Here is a tiny trained network, its code and every weight. The questions are about switching its units off for an input and a target symbol, where a switched-off unit gives its printed mean instead of its output.

import numpy as np


def w(rows, s, z=0):
    codes = np.array(rows[::2]) - 128.0
    scale = np.full(codes.shape[1], s)
    scale[-1] = z or s
    return codes * scale


def norm(h):
    return h / np.sqrt((h * h).mean(-1, keepdims=True) + 1e-5)


def f(y):
    return np.maximum(y, 0)


def softmax(a):
    e = np.exp(a - a.max(-1, keepdims=True))
    return e / e.sum(-1, keepdims=True)


def log_softmax(a):
    a = a - a.max(-1, keepdims=True)
    return a - np.log(np.exp(a).sum(-1, keepdims=True))


def net(x, mask):
    ids = ['βδζηπστφω'.index(c) for c in x.split()]
    T = len(ids)
    res = E[ids] + P[:T]
    u = 0
    for l in range(2):
        r = norm(res)
        for j in range(2):
            rows = slice(2 * j, 2 * j + 2)
            q, k, v = (r @ M[l][rows].T for M in (Q, K, V))
            z = softmax(np.where(np.tri(T) > 0, q @ k.T / 2**0.5, -1e9)) @ v
            o = O[l][rows]
            res = res + np.where(mask[u + j], z, o[:, -1]) @ o[:, :-1]
        u += 2
        y = f(norm(res) @ A[l][:, :-1].T + A[l][:, -1])
        res = res + np.where(mask[u : u + 8], y, B[l][:, -1]) @ B[l][:, :-1]
        u += 8
    return log_softmax(norm(res)[-1] @ U[:, :-1].T + U[:, -1])


Q, K, V, O, A, B = {}, {}, {}, {}, {}, {}
E = w([
[195,204,64,127],'β',
[107,66,107,68],'δ',
[132,153,146,159],'ζ',
[157,184,248,148],'η',
[110,71,145,124],'π',
[138,65,99,103],'σ',
[130,118,119,156],'τ',
[152,123,63,81],'φ',
[146,188,186,173],'ω',
],0.017)
P = w([
[164,217,162,215],'0',
[163,220,175,72],'1',
[170,234,200,93],'2',
[122,97,134,204],'3',
[58,105,129,252],'4',
[72,68,243,186],'5',
],0.011)
Q[0] = w([
[137,162,204,82],'0.h1',
[112,130,234,104],'0.h1',
[1,149,15,132],'0.h2',
[172,149,108,35],'0.h2',
],0.0088)
K[0] = w([
[134,108,124,189],'0.h1',
[110,137,128,199],'0.h1',
[120,188,157,88],'0.h2',
[2,191,107,134],'0.h2',
],0.016)
V[0] = w([
[117,253,96,39],'0.h1',
[245,43,23,39],'0.h1',
[206,15,188,40],'0.h2',
[192,148,138,39],'0.h2',
],0.0059)
O[0] = w([
[60,108,183,125,168],'0.h1',
[168,158,215,98,3],'0.h1',
[249,88,91,132,94],'0.h2',
[143,102,168,97,167],'0.h2',
],0.011,0.0034)
A[0] = w([
[97,139,158,167,219],'0.n1',
[141,61,121,87,99],'0.n2',
[181,154,121,181,254],'0.n3',
[120,147,149,157,134],'0.n4',
[180,78,99,173,102],'0.n5',
[253,83,165,130,168],'0.n6',
[104,137,73,52,248],'0.n7',
[77,168,125,139,76],'0.n8',
],0.014,0.0035)
B[0] = w([
[138,16,118,86,254],'0.n1',
[134,66,46,193,169],'0.n2',
[231,84,72,97,249],'0.n3',
[118,59,124,96,194],'0.n4',
[248,161,97,89,189],'0.n5',
[218,215,114,68,234],'0.n6',
[143,124,169,254,179],'0.n7',
[117,53,169,5,203],'0.n8',
],0.0074,0.007)
Q[1] = w([
[97,178,170,72],'1.h1',
[92,106,16,107],'1.h1',
[167,134,254,65],'1.h2',
[230,56,122,171],'1.h2',
],0.007)
K[1] = w([
[150,132,50,154],'1.h1',
[183,229,253,143],'1.h1',
[181,80,17,81],'1.h2',
[180,231,69,232],'1.h2',
],0.0063)
V[1] = w([
[137,115,253,112],'1.h1',
[66,137,26,105],'1.h1',
[20,161,168,95],'1.h2',
[211,238,155,32],'1.h2',
],0.013)
O[1] = w([
[158,153,159,254,197],'1.h1',
[18,116,59,10,66],'1.h1',
[27,159,230,56,2],'1.h2',
[161,22,165,30,189],'1.h2',
],0.009,0.0059)
A[1] = w([
[115,2,98,190,176],'1.n1',
[101,41,138,93,65],'1.n2',
[137,98,168,49,2],'1.n3',
[130,126,124,130,85],'1.n4',
[28,226,101,127,120],'1.n5',
[227,43,109,132,202],'1.n6',
[150,123,180,170,142],'1.n7',
[174,67,77,113,163],'1.n8',
],0.012,0.0043)
B[1] = w([
[89,45,121,206,202],'1.n1',
[135,37,119,225,147],'1.n2',
[129,53,60,114,140],'1.n3',
[57,156,87,154,128],'1.n4',
[9,231,160,1,164],'1.n5',
[36,117,115,165,253],'1.n6',
[109,197,40,168,165],'1.n7',
[94,159,139,198,195],'1.n8',
],0.0082,0.014)
U = w([
[147,117,183,221,42],'β',
[221,97,141,104,175],'δ',
[85,110,109,122,187],'ζ',
[148,122,143,163,20],'η',
[115,90,23,133,3],'π',
[110,3,180,89,153],'σ',
[93,134,142,153,204],'τ',
[147,119,245,173,113],'φ',
[88,116,134,132,224],'ω',
],0.013,0.0034)

Each question gives the input, a string of symbols that net reads in full, and the target symbol t.
The units are the heads (2 rows each of Q, K, V and O) and the neurons (one row each of A and B). Each row of codes is followed by its name. A weight is (code - 128) times the scale printed after its matrix; where a second scale follows, it is the last column's (O, A, B and U).
mask holds one flag per unit, layer by layer, with each layer's heads first. A switched-off unit (its flag False) gives its mean, the last column of its rows in O or B, instead of its output. The means were averaged over made-up inputs and are rounded, as every weight is.
A unit's drop is (log p(t) with every unit on - log p(t) with that unit switched off) / (log p(t) with every unit on - log p(t) with every unit switched off).
The circuit of an input: a set's keep is (log p(t) with only the set's units on - log p(t) with every unit switched off) / (log p(t) with every unit on - log p(t) with every unit switched off). Starting from the 12 units with the biggest drops (on a tie, the unit counted first), units are removed one at a time, each time the one whose removal leaves the highest keep (on an exact tie, the one counted first), for as long as the keep stays at least 0.8.
circuit, biggest first: the units of the circuit, biggest drop first
most important unit: the unit with the biggest drop
top k neurons: the k neurons with the biggest drops, biggest first
drop when u is switched off: that unit's drop, to one decimal
input β ω ζ, target σ: circuit, biggest first -> 1.h2; 0.h2
input σ τ τ, target δ: most important unit -> 0.h1
input ω π ω, target τ: top 2 neurons -> 0.n5; 0.n6
input π σ τ, target π: circuit, biggest first -> 0.h1; 1.h1
input σ σ π η, target δ: circuit, biggest first -> 0.h1; 1.h2
input σ δ β ζ, target σ: circuit, biggest first -> 1.h2; 0.h1
input β β η, target σ: circuit, biggest first -> 1.h2; 0.h2
input π σ β σ, target δ: circuit, biggest first -> 0.h2; 0.n6; 0.h1
input ω β β σ ω, target σ: circuit, biggest first -> 0.n1; 1.h2
input σ β ζ ω, target σ: circuit, biggest first -> 1.h2; 0.n1
input δ ω τ ζ π τ, target δ: circuit, biggest first -> 0.h2; 0.n6
input η β β, target β: top 2 neurons -> 0.n7; 0.n6
input σ τ β η φ, target σ: circuit, biggest first -> 0.h1; 1.h2
input π τ ω, target π: circuit, biggest first -> 0.h1; 1.h1
input η ω η β σ, target β: circuit, biggest first -> 1.h1
input σ τ σ, target δ: circuit, biggest first -> 0.h1; 0.n6
input δ η π σ ζ, target δ: top 2 neurons -> 0.n6; 0.n5
input φ η δ, target φ: circuit, biggest first -> 0.h1; 1.h1
input φ β τ, target φ: top 2 neurons -> 0.n3; 0.n6
input η σ φ, target β: most important unit -> 0.n7
input η δ δ, target β: drop when 1.h1 is switched off -> 0.1
input φ π σ, target φ: drop when 0.h1 is switched off -> 0.5
input β σ τ, target σ: drop when 0.n6 is switched off -> -0.1
input δ η φ, target δ: drop when 1.n6 is switched off -> -0.1
